Below is a small trained network, with its code and all its weights. Each question gives an input and a class and asks what happens when units are switched off, that is, made to give their printed mean instead of their output.

import numpy as np


def w(rows, s, z=0):
    codes = np.array(rows[::2]) - 128.0
    scale = np.full(codes.shape[1], s)
    scale[-1] = z or s
    return codes * scale


def f(y):
    return y / 2 * (1 + np.tanh(0.7978845608 * (y + 0.044715 * y**3)))


def log_softmax(a):
    a = a - a.max(-1, keepdims=True)
    return a - np.log(np.exp(a).sum(-1, keepdims=True))


def net(x, mask):
    res = np.array(x, float).reshape(1, 6) / 4 @ E
    y = f(res @ A[0][:, :-1].T + A[0][:, -1])
    res = res + np.where(mask, y, B[0][:, -1]) @ B[0][:, :-1]
    return log_softmax(res[-1] @ U[:, :-1].T + U[:, -1])


A, B = {}, {}
E = w([
[65,31,51,84,26,118,164,254,124,111,126,221],'x0',
[160,46,191,201,78,44,146,118,151,73,177,68],'x1',
[204,154,50,65,148,217,72,117,129,20,219,83],'x2',
[157,143,96,61,230,38,36,136,182,226,97,90],'x3',
[158,134,89,169,96,117,104,152,204,212,80,44],'x4',
[199,61,67,177,224,174,108,126,230,205,175,231],'x5',
],0.008)
A[0] = w([
[53,116,87,90,75,24,124,182,57,137,25,130,228],'n1',
[142,181,157,149,134,143,172,71,97,169,26,146,254],'n2',
[146,142,67,30,192,206,55,162,88,154,157,153,172],'n3',
[106,143,157,170,69,158,115,151,143,60,238,112,172],'n4',
[38,64,109,152,134,152,134,137,86,253,161,127,162],'n5',
[132,126,123,205,107,68,90,102,68,151,156,54,85],'n6',
],0.0067,0.0026)
B[0] = w([
[99,96,169,118,237,209,182,248,175,145,57,2,243],'n1',
[99,136,194,51,193,169,165,160,117,56,189,118,209],'n2',
[162,145,83,127,33,120,77,99,59,147,141,210,254],'n3',
[170,132,93,151,146,167,144,112,81,126,187,214,222],'n4',
[99,46,158,136,197,170,183,146,138,179,98,80,197],'n5',
[170,206,43,102,60,102,44,132,103,118,156,165,180],'n6',
],0.0091,0.0088)
U = w([
[214,94,18,187,129,115,110,89,152,186,105,151,12],'0',
[61,105,166,134,166,125,215,128,177,115,71,62,120],'1',
[124,204,83,90,80,107,146,50,1,54,150,146,254],'2',
],0.0087,0.0022)

Each question gives the input, the list of numbers given to net, and the class t.
The units are the neurons (one row each of A and B). Each row of codes is followed by its name. A weight is (code - 128) times the scale printed after its matrix; where a second scale follows, it is the last column's (A, B and U).
mask holds one flag per neuron, in row order. A switched-off neuron (its flag False) gives its mean, the last column of its row in B, instead of its output. The means were averaged over made-up inputs and are rounded, as every weight is.
A unit's drop is (log p(t) with every unit on - log p(t) with that unit switched off) / (log p(t) with every unit on - log p(t) with every unit switched off).
The circuit of an input: a set's keep is (log p(t) with only the set's units on - log p(t) with every unit switched off) / (log p(t) with every unit on - log p(t) with every unit switched off). Starting from all 6 units, units are removed one at a time, each time the one whose removal leaves the highest keep (on an exact tie, the one counted first), for as long as the keep stays at least 0.8.
circuit, biggest first: the units of the circuit, biggest drop first
k most important neurons: the k neurons with the biggest drops, biggest first
drop of u: that unit's drop, to one decimal
input [5,-6,8,5,-7,8], class 2: most important neuron	[n3]
input [3,-1,-2,-7,7,8], class 1: 3 most important neurons	[n3; n5; n6]
input [7,4,4,6,-5,-1], class 1: 3 most important neurons	[n1; n6; n4]
input [6,8,5,4,-2,-3], class 1: 3 most important neurons	[n3; n1; n6]
input [-7,-8,-3,7,3,0], class 2: circuit, biggest first	[n2; n3]
input [-7,4,-5,7,-5,-2], class 2: 3 most important neurons	[n6; n1; n5]
input [6,8,3,-3,1,-8], class 1: 2 most important neurons	[n1; n3]
input [1,2,-4,-8,-1,-2], class 1: 3 most important neurons	[n3; n1; n6]
input [-2,-7,5,0,-7,8], class 2: 3 most important neurons	[n3; n1; n5]
input [6,-3,3,1,-7,-7], class 1: 2 most important neurons	[n1; n6]
input [4,0,7,4,-4,5], class 2: 3 most important neurons	[n3; n1; n5]
input [3,6,-8,6,-6,7], class 1: drop of n2	0.0
input [6,-3,3,0,5,-3], class 1: drop of n1	0.7
input [6,-8,-1,-3,0,-2], class 1: circuit, biggest first	[n1]
input [-8,-6,3,-5,1,8], class 2: drop of n5	0.1
